[128 = 0]

memoz_res: [100 151 116 104 116 101 127 160 148  86 103  94 160  95 126 136 130  93
 109 156 123 137 112]
vekab_mus: [ 70 119 120 142 170 176  96 122 131 134  75 104 127 190 144 183 130 144
 119 104 121  89 162]
zupit_levur: [147 126  75 102 171 132 161 190 132 127 132 106  96 140 145 100 105 129
 172 168  97 156 143]
zupit_levur: [102 154 116 139 149 113 200 176 136 131 111 116 113 131 132 120 119 141
 182 160  85 141 152]
[141 112 190 150 106 169  14  22  89 142 159 147 169  98  75 138 151  89
   4  72 143  71  85] => zupit_levur
ridop_bivef: [125 109 129 117 112 123 142 149 110 132 117 119 112 121 111 117 137 127
 147 127 129 140 112]
[164 105 107 111 144 194 151  88  94 139 158 113  82 111 146  93 120  95
 129 110 102 121  84] => zupit_levur
nite_poz: [ 77 160 159  78 127 101 171  70 130 160  84 165 115 148 178 189  55  90
 192  94 141  67 104]
memoz_res: [ 93 151 147  88  77 147 104 168 137 154 166 108 145 158 165 146 155 105
  83  82 105 215  44]
ras_rim: [119  99 165 118 136 124 120 145 122 118 132 190 148 116 156 162 139 113
  99 148 150  89  66]
pes_nife: [111 241 119 114 140 117 151 184 104 123 114 122  68 143 103 172 118 152
 191 119 115 158 178]
[151 101 138 136 120 115 177 221  90 174 160 137  46 116 189 124 151 140
  91 119 149 105 103] => pes_nife
[ 96  99 119 114 140  80  75 151 159 125  61 165 166 129 180 143 112 119
 158 105 110 148  97] => nite_poz
ras_rim: [146 190 106 151 150 122 138 126 117 124 103 135  95 129 125  98 152 123
 121 107 125 134  82]
totup_duliz: [145  95 157  86 183  84 127 129 106 119 107 202  45  45 105  46 127 187
 158 172 121 147  80]
laf_dar: [ 86 120 122 116 121 172 141 126 121 149 110 116 111 163  94 136 132 141
 115 135 107 144 170]
doga_zerig: [ 54  82 179 169  46 127 168 237 111 106 169 201 178 119  22  39  77 173
 105 132 125 143 182]
vebi_gezi: [165 181 153 131 111 114 108  91 102 150 159 188 143 133 123 136 103  92
 141  85 150 117 105]
buti_limuf: [139 102 151 102 135  97 135  68 117 141  97 138 128 171 124 148 120 143
 144 128 138 154 141]
[140 113 110 130 133 153 119 105 114  97 154 129 166 130 115 102 126 127
 109 112 112 106 132] => zupit_levur
nite_poz: [116 145 117 126 116 126 105 126 123 147  90 131 133 174 123 166 106  78
 145 129 128 101 134]
[ 96 124 133 150 158 170 102 145 133 142  77 107 100 182 116 169 168 126
  97 116 151  99 151] => vekab_mus
[115 128 146 120 120 111 129 119  92 120 110 118 153 165 130 106 101 129
 144  85 129 164 170] => nite_poz
[125 146  96 135 149 122 112 104 118 205 132 100 121 132  72 132 122  87
 131 164 164 138 128] => vebi_gezi
[116 135 126 154 119 126 142 153 145 110 160 117 113 111 126 124 141 126
 124 141 127 116 120] => buti_limuf
[ 95 105 123 140 139 153 118  81 135 169 103 117 145 164  99 160 138 114
 100 138 145 145  74] => vebi_gezi
doga_zerig: [145 138 115 148 155 126 112  74 141 146 120  90  97 139 142 141 118  62
 139 126 129 127 143]
[103  73 155 150 119  99 127 104 127 144 123 138 173 140 146 150 123 106
 107 154 129  86 136] => totup_duliz
[140 126  93  20 164 161 111 171 115  91  76 131 137 100 180 141 168 182
 134  89 157 103  79] => doga_zerig
[127 149 110 110 101 114 114 139 107 117 117 110 155 164 149 116 122 131
  86 132 125 101 137] => ridop_bivef
[136 127 146 153  82  98 134 133 132 143 152 124 116 148  99 115 119 154
 143 160 119 148 154] => doga_zerig
[142  98 148  71 158  80 148  18 114 145  32 134 151 155 136 134 118 143
 176  98 137 120 147] => buti_limuf
[ 85 109 169 185  68 108 148 155 130 141 163 126 148 126  81 101  93 136
 124 146  81 124 167] => doga_zerig
[111 141 131 169 118 158  86 178 141 128 186 115 133 107 130 136 147 126
  89 143 147 119 115] => buti_limuf
[135  61  94 107 136 111 125  91 133 233 135 189 135 188 102 140 125 120
 149 110 177 114 104] => vebi_gezi
[140 132 157 148 143 149 129 144  86 145 220  97 137 144 120  52 117 146
  88 100 138 135 120] => nite_poz
[139 141 157 158 129 113 133  93 137 160 149  98  82 143 118 166 109  59
 132 116 103 117 135] => doga_zerig
[147 128 156 122 142 143  95  83 132 138 166 140 152 132 117 104 130  98
 107  74 125 125 103] => zupit_levur
[142 213  84 161 199 121 215 141 121 135  75 161  59  99 131  84 175  88
 129  40 101 120  42] => ras_rim
[133 137 123 160  89 122  76 135 135 119 160  66 137 136 126 125  99 146
 179 137 156 130 190] => ras_rim
buti_limuf: [153  93 149  95 134 110 137  64 117 138  75 132 123 150 135 128 119 131
 155 123 126 122 146]
laf_dar: [162 105 153 103 148 146 115 131 121 136 109 153 139 133 135 171 109 134
 148 148 137 116 130]
[122 130 163 128 133 153 110  97 112 127 143 127 119 134 101 123 137 112
  78 121 138 116 103] => zupit_levur
[107 157 111 166 104 164 121 216 124 124 216 100 110  85 131 143 154 121
  82 158 142 104 115] => buti_limuf
[112 142 129 106 154 167 152 124 142 168  96 156 132 154 129 121 157 117
 147 166 116 157 156] => laf_dar
[162 134 100  68 161 147 125 115 120 119  77  94 120 133 165 142 163 113
 125 100 135 122  94] => doga_zerig
[181 161 114  81 185 113 102  40 171 140 149  83  85 154 176 187 126  48
 154  85 135 120  80] => doga_zerig
vekab_mus: [146 137 147 122  80 113 132 104 134 126 167 153 153 101 159  90  90 139
 146 161 111 156 116]
[ 95 193 179  98 138  92 146 152 113 145 137 124 125 146 125 139 140 148
 172 125 110 147 183] => pes_nife
[134 146 170  86 156 137 155  97 117 152 185 148  71  68 162 171 131 117
 116 185 172  58  59] => nite_poz
[111  80 128 175  81 136  56 136 131 125 126 104 182 175 103  97 138 180
  92 106 113 139 199] => nite_poz
[124 149 155 147 116 132 126 110  67 161 128 124 139 158 142 120 127 142
  90 119 161  77 140] => nite_poz
